B =
[[ 1.18 -3.31 -1.94 -1.16]
 [ 0.72 -2.03 -2.93 -0.89]
 [-4.90  1.50 -0.06 -3.78]
 [-0.99  1.01  0.80  1.23]
 [ 1.26  0.20 -1.67  1.56]
 [ 4.70 -1.44  0.85  3.12]
 [-0.52  0.36  1.30 -1.38]
 [ 0.81 -4.18 -4.92 -2.08]]
The last entry, reading row by row is -2.08
The top-left entry -> 1.18
The last entry of the largest entry's row -> 3.12
Report the entry directly below the largest entry.
A: -0.52
The entry just left of 1.30: 0.36
The largest entry in the last row: 0.81
The 2nd entry, reading row by row is -3.31
The entry in the top-right corner -> -1.16
Report the smallest entry in the last row.
A: -4.92
Report the 2nd entry on the main diagonal.
A: -2.03
The entry directly below 1.01 -> 0.20
Report the entry directly above the smallest entry.
A: 1.30
Report the fifth entry from the end, reading row by row.
A: -1.38
Report the entry just right of 1.01.
A: 0.80
The entry directly below 1.18 -> 0.72
Report the entry just right of the largest entry.
A: -1.44
Report the 3rd entry on the main diagonal.
A: -0.06
Report the entry directly below 1.26.
A: 4.70
The entry directly above 1.30 -> 0.85
Report the third smallest entry.
A: -4.18
The entry directly below -1.94 -> -2.93
Report the entry directly above the largest entry.
A: 1.26
Report the entry directly below 0.80.
A: -1.67

 0.48  -0.61  -4.17   2.36  -2.03   0.31  -1.47   5.00  -3.57  -0.05   1.19   2.08   0.59  -4.31
What is the entry just left of -0.61?
Answer: 0.48
What is the entry just left of -2.03?
Answer: 2.36
What is the entry just right of 0.59?
Answer: -4.31
What is the entry just left of the smallest entry?
Answer: 0.59
What is the entry just left of -4.17?
Answer: -0.61
The entry just right of 5.00: -3.57

[ 5.39  5.79 -5.59 -5.16 -3.55  5.65  6.01 -5.89  5.72 -2.34  5.51 -6.24
  5.65]
Which number is the median of all entries?
A: 5.39
Which number is the entry just left of -2.34?
A: 5.72
Which number is the entry just right of -2.34?
A: 5.51
Which number is the entry just left of 6.01?
A: 5.65
The entry just left of 5.72 is -5.89
The minimum is -6.24
The entry just right of 5.39 is 5.79

a =
[[ 0.84  4.74 -0.54  1.01  2.41 -1.38  1.94  4.09  0.99 -0.57 -1.71  0.44
  -1.82]
 [ 0.14 -4.21 -0.63 -0.24 -0.92  3.07 -2.01 -2.65  0.73  2.85  2.39  0.90
   2.58]
 [ 0.52  4.78  0.15  1.21  1.62 -1.23  2.67  3.91  0.56 -0.94 -1.40 -0.31
  -0.90]
 [ 0.21 -4.46 -0.96 -0.11 -0.66  3.20 -2.46 -2.55  1.17  3.25  2.55  1.21
   2.38]
 [ 0.96  3.50  2.62  3.54  0.76  0.05  3.40  4.69  0.37  0.01  0.07 -1.52
   0.72]
 [ 0.63  4.87  0.17  1.60  1.90 -1.37  2.48  4.29  0.86 -0.78 -1.38 -0.14
  -1.24]
 [-0.18 -4.67  0.74 -0.11 -2.18  2.39 -1.35 -3.17 -0.33  1.55  2.20 -0.06
   2.77]
 [ 1.23  5.69 -0.88  1.57  3.53 -1.20  1.84  4.76  2.38  0.19 -1.15  1.72
  -1.83]
 [ 1.08  5.76 -0.57  1.82  3.23 -1.01  2.22  5.18  1.91  0.16 -1.25  0.77
  -1.59]
 [ 0.72  3.71  1.96  2.59  0.65 -1.14  3.17  4.45 -0.18 -1.13 -1.12 -1.54
  -0.60]
 [ 0.70  4.97 -0.09  1.47  2.16 -1.42  2.33  4.26  1.00 -0.64 -1.28  0.22
  -1.42]
 [ 0.61  4.13  1.15  2.09  1.12 -1.11  2.88  4.36  0.22 -0.94 -1.21 -1.12
  -0.79]
 [ 0.10 -4.33 -0.23  0.29 -0.82  3.03 -2.23 -2.26  0.57  3.00  2.41  0.33
   2.29]]
The entry just right of the centre entry?
A: -3.17
The entry just left of the smallest entry: -0.18
The entry just left of the largest entry is 1.08
The entry just right of 3.20?
A: -2.46
The entry just right of -0.14?
A: -1.24
The entry just left of 1.17 -> -2.55
The entry just left of the centre entry?
A: 2.39
The entry just left of 1.96?
A: 3.71
The entry at the centre?
A: -1.35
The entry just left of -2.01: 3.07
The entry just right of 0.57 -> 3.00
The entry just right of -1.28?
A: 0.22
The entry just left of 1.57: -0.88

arr =
array([[ 4.25,  3.65, -2.99,  1.28,  1.22, -4.48, -2.60, -1.66,  3.09,
         4.06],
       [ 4.18,  3.15, -3.38,  0.54,  2.75, -3.25, -2.82, -1.43,  3.69,
         3.55],
       [ 3.06,  0.80, -3.72, -1.51,  3.48, -0.41, -3.48, -3.32,  2.97,
        -0.78],
       [ 2.93,  1.97, -2.55, -0.49,  3.45, -3.94, -1.33, -0.82,  3.57,
         2.39],
       [ 2.59,  0.45, -2.37, -1.25,  3.84, -1.63, -2.91, -1.75,  4.16,
         0.35],
       [-2.75, -4.27,  2.43,  2.53, -1.03,  2.63, -0.45,  0.77, -2.18,
        -3.53],
       [ 3.72,  2.18, -3.08, -0.13,  3.41, -4.03, -2.67, -2.21,  4.46,
         2.30],
       [ 3.65,  3.69, -3.78,  0.75,  0.98, -3.26, -2.10, -0.53,  4.42,
         3.79],
       [ 3.54,  0.27, -3.25, -0.32,  4.23, -4.38, -3.22, -2.11,  4.49,
         0.29],
       [ 3.39,  0.45, -4.05, -1.06,  4.10, -2.54, -2.94, -2.45,  3.67,
        -0.41],
       [ 4.73,  2.18, -3.90,  1.17,  0.80, -3.85, -0.30, -0.49,  3.29,
         3.83],
       [-3.19, -2.93,  1.31,  3.14, -2.34,  3.53,  1.44,  3.21, -0.83,
        -3.39],
       [-3.43, -3.65,  2.40,  4.26, -1.00,  3.34, -0.34,  1.89, -1.87,
        -3.34],
       [-2.44, -3.02,  1.00,  4.26, -2.73,  2.55,  1.11,  2.78, -0.64,
        -1.81],
       [ 3.27,  0.63, -3.91, -0.96,  2.94, -2.75, -3.39, -2.58,  3.19,
         0.07],
       [ 3.90,  4.07, -3.10,  2.53,  0.84, -4.19, -2.29, -1.83,  4.10,
         2.18]])
The entry just right of the smallest entry -> -2.60
The entry just right of -1.63 is -2.91
The entry just right of the largest entry?
Answer: 2.18
The entry just right of -1.43?
Answer: 3.69
The entry just left of -1.51?
Answer: -3.72
The maximum?
Answer: 4.73
The entry just left of -1.83: -2.29
The entry just right of 1.17?
Answer: 0.80
The minimum?
Answer: -4.48
The entry just right of 4.07?
Answer: -3.10
